Here is a tiny trained network, its code and every weight. The questions are about switching its units off for an input and a target symbol, where a switched-off unit gives its printed mean instead of its output.

import numpy as np


def w(rows, s, z=0):
    codes = np.array(rows[::2]) - 128.0
    scale = np.full(codes.shape[1], s)
    scale[-1] = z or s
    return codes * scale


def norm(h):
    return h / np.sqrt((h * h).mean(-1, keepdims=True) + 1e-5)


def f(y):
    return np.maximum(y, 0)


def softmax(a):
    e = np.exp(a - a.max(-1, keepdims=True))
    return e / e.sum(-1, keepdims=True)


def log_softmax(a):
    a = a - a.max(-1, keepdims=True)
    return a - np.log(np.exp(a).sum(-1, keepdims=True))


def net(x, mask):
    ids = ['ΦΨΩαβγδεζηθλμξπτ'.index(c) for c in x.split()]
    T = len(ids)
    res = E[ids] + P[:T]
    u = 0
    for l in range(2):
        q, k, v = (norm(res) @ M[l].T for M in (Q, K, V))
        z = softmax(np.where(np.tri(T) > 0, q @ k.T / 2**0.5, -1e9)) @ v
        res = res + np.where(mask[u], z, O[l][:, -1]) @ O[l][:, :-1]
        u += 1
        y = f(norm(res) @ A[l][:, :-1].T + A[l][:, -1])
        res = res + np.where(mask[u : u + 8], y, B[l][:, -1]) @ B[l][:, :-1]
        u += 8
    return log_softmax(norm(res)[-1] @ U[:, :-1].T + U[:, -1])


Q, K, V, O, A, B = {}, {}, {}, {}, {}, {}
E = w([
[211,243,251,129],'Φ',
[71,139,120,118],'Ψ',
[98,82,147,144],'Ω',
[128,107,112,124],'α',
[92,109,139,107],'β',
[155,130,84,146],'γ',
[99,100,127,84],'δ',
[140,75,88,146],'ε',
[105,63,173,93],'ζ',
[148,97,93,95],'η',
[114,85,134,104],'θ',
[149,127,90,164],'λ',
[109,155,109,104],'μ',
[135,134,90,109],'ξ',
[128,164,56,134],'π',
[116,135,98,123],'τ',
],0.015)
P = w([
[182,125,97,214],'0',
[6,76,98,72],'1',
[9,86,99,72],'2',
[2,84,96,75],'3',
[10,89,93,75],'4',
[14,101,89,100],'5',
[19,110,94,98],'6',
[19,114,99,91],'7',
[17,115,96,76],'8',
],0.0048)
Q[0] = w([
[161,233,184,158],'0.h1',
[7,254,50,132],'0.h1',
],0.0074)
K[0] = w([
[104,139,153,74],'0.h1',
[166,206,249,189],'0.h1',
],0.012)
V[0] = w([
[253,118,138,79],'0.h1',
[44,83,198,243],'0.h1',
],0.0053)
O[0] = w([
[161,193,108,255,3],'0.h1',
[163,70,140,75,202],'0.h1',
],0.009,0.0027)
A[0] = w([
[116,82,214,133,67],'0.n1',
[177,158,246,157,172],'0.n2',
[155,82,182,106,94],'0.n3',
[171,158,88,154,251],'0.n4',
[128,112,198,75,91],'0.n5',
[148,128,91,140,203],'0.n6',
[81,76,135,154,95],'0.n7',
[60,86,129,123,115],'0.n8',
],0.011,0.0027)
B[0] = w([
[135,145,52,169,159],'0.n1',
[207,173,254,110,140],'0.n2',
[140,114,51,115,162],'0.n3',
[115,103,166,47,143],'0.n4',
[191,189,83,208,188],'0.n5',
[94,118,190,104,148],'0.n6',
[116,166,102,82,195],'0.n7',
[210,174,107,107,254],'0.n8',
],0.006,0.0083)
Q[1] = w([
[165,170,86,27],'1.h1',
[144,170,98,8],'1.h1',
],0.014)
K[1] = w([
[254,171,212,193],'1.h1',
[181,148,244,234],'1.h1',
],0.012)
V[1] = w([
[251,149,114,208],'1.h1',
[114,208,86,142],'1.h1',
],0.013)
O[1] = w([
[1,2,106,165,253],'1.h1',
[95,175,13,180,108],'1.h1',
],0.0098,0.0036)
A[1] = w([
[75,80,181,140,150],'1.n1',
[166,175,207,149,177],'1.n2',
[85,187,151,207,114],'1.n3',
[100,130,249,148,245],'1.n4',
[157,236,99,187,4],'1.n5',
[72,166,154,185,130],'1.n6',
[94,96,83,154,100],'1.n7',
[144,117,189,69,161],'1.n8',
],0.017,0.0035)
B[1] = w([
[152,191,196,136,234],'1.n1',
[124,89,169,22,189],'1.n2',
[253,57,15,181,142],'1.n3',
[178,150,152,217,183],'1.n4',
[88,158,184,223,173],'1.n5',
[146,128,89,210,153],'1.n6',
[134,159,135,77,255],'1.n7',
[154,70,78,195,236],'1.n8',
],0.014,0.0074)
U = w([
[148,37,62,133,239],'Φ',
[54,86,128,182,22],'Ψ',
[103,170,25,37,53],'Ω',
[180,181,170,83,205],'α',
[67,91,198,123,126],'β',
[183,106,189,227,132],'γ',
[87,182,149,137,220],'δ',
[174,107,194,80,161],'ε',
[119,195,110,205,165],'ζ',
[118,158,203,30,123],'η',
[56,99,91,177,32],'θ',
[168,247,163,133,209],'λ',
[135,173,26,192,49],'μ',
[92,101,243,169,68],'ξ',
[118,60,189,57,5],'π',
[207,146,117,27,149],'τ',
],0.014,0.0024)

Each question gives the input, a string of symbols that net reads in full, and the target symbol t.
The units are the heads (2 rows each of Q, K, V and O) and the neurons (one row each of A and B). Each row of codes is followed by its name. A weight is (code - 128) times the scale printed after its matrix; where a second scale follows, it is the last column's (O, A, B and U).
mask holds one flag per unit, layer by layer, with each layer's heads first. A switched-off unit (its flag False) gives its mean, the last column of its rows in O or B, instead of its output. The means were averaged over made-up inputs and are rounded, as every weight is.
A unit's drop is (log p(t) with every unit on - log p(t) with that unit switched off) / (log p(t) with every unit on - log p(t) with every unit switched off).
The circuit of an input: a set's keep is (log p(t) with only the set's units on - log p(t) with every unit switched off) / (log p(t) with every unit on - log p(t) with every unit switched off). Starting from the 12 units with the biggest drops (on a tie, the unit counted first), units are removed one at a time, each time the one whose removal leaves the highest keep (on an exact tie, the one counted first), for as long as the keep stays at least 0.8.
units of the circuit, in order: the units of the circuit, biggest drop first
most important unit: the unit with the biggest drop
k most important neurons: the k neurons with the biggest drops, biggest first
top k neurons in layer l: the k neurons of layer l with the biggest drops, biggest first
drop of u: that unit's drop, to one decimal
input π μ β ξ β, target ζ: 3 most important neurons : 0.n4, 0.n8, 1.n5
input μ λ Ψ δ, target λ: units of the circuit, in order : 1.h1, 0.n8, 0.n5
input β α Ψ τ, target Φ: units of the circuit, in order : 0.h1, 1.n7, 1.n2
input ε Ψ α π ζ, target γ: units of the circuit, in order : 1.h1, 0.n8, 0.n5, 1.n4
input β δ β ε ε γ β λ, target Φ: most important neuron : 0.n5
input λ ζ μ β δ α, target ξ: 2 most important neurons : 0.n4, 0.n5
input ε δ θ μ Ω ζ τ ε, target γ: 4 most important neurons : 0.n4, 0.n8, 0.n5, 0.n6
input η β ε, target θ: units of the circuit, in order : 1.h1, 0.h1
input δ η δ ε δ θ β λ ε, target Ω: units of the circuit, in order : 1.h1, 1.n8
input ζ β β δ Φ δ λ, target λ: 4 most important neurons : 0.n8, 1.n5, 0.n4, 1.n8
input ε λ γ ε Ω μ θ μ β, target γ: 3 most important neurons : 0.n4, 0.n8, 0.n5
input μ τ μ μ, target λ: 4 most important neurons : 0.n8, 0.n5, 0.n4, 1.n5
input θ ζ λ ε β δ, target η: 3 most important neurons : 0.n1, 1.n1, 1.n8
input δ Ψ τ, target Ω: most important unit : 1.h1
input β τ β β τ τ δ π, target Φ: 2 most important neurons : 0.n5, 1.n8
input ε ε δ τ, target γ: top 2 neurons in layer 0 : 0.n4, 0.n8
input β ζ ξ Ψ μ Ψ, target Φ: 2 most important neurons : 0.n5, 1.n8
input ζ μ μ Φ π Ψ, target μ: top 2 neurons in layer 0 : 0.n3, 0.n8
input θ Ψ Ψ Ω, target η: top 3 neurons in layer 0 : 0.n1, 0.n5, 0.n8
input λ δ β λ η, target ξ: most important unit : 1.h1
input β ξ π θ μ ζ, target Φ: top 3 neurons in layer 0 : 0.n5, 0.n3, 0.n1
input δ ε η β δ δ Ω β Φ, target γ: top 2 neurons in layer 0 : 0.n2, 0.n5
input π β η θ δ β τ θ, target ζ: 2 most important neurons : 0.n4, 0.n8
input ε Ψ μ τ Φ, target γ: 2 most important neurons : 0.n2, 1.n4
input β π β θ β μ ε ε μ, target Φ: drop of 0.n5 : 0.3
input δ ε δ η β π, target Ω: drop of 0.n4 : 0.0
input β δ μ β δ μ β, target Φ: drop of 1.h1 : 0.6
input β γ ξ β, target Φ: drop of 0.n5 : 0.2
input η τ β, target θ: top neuron in layer 0 : 0.n7
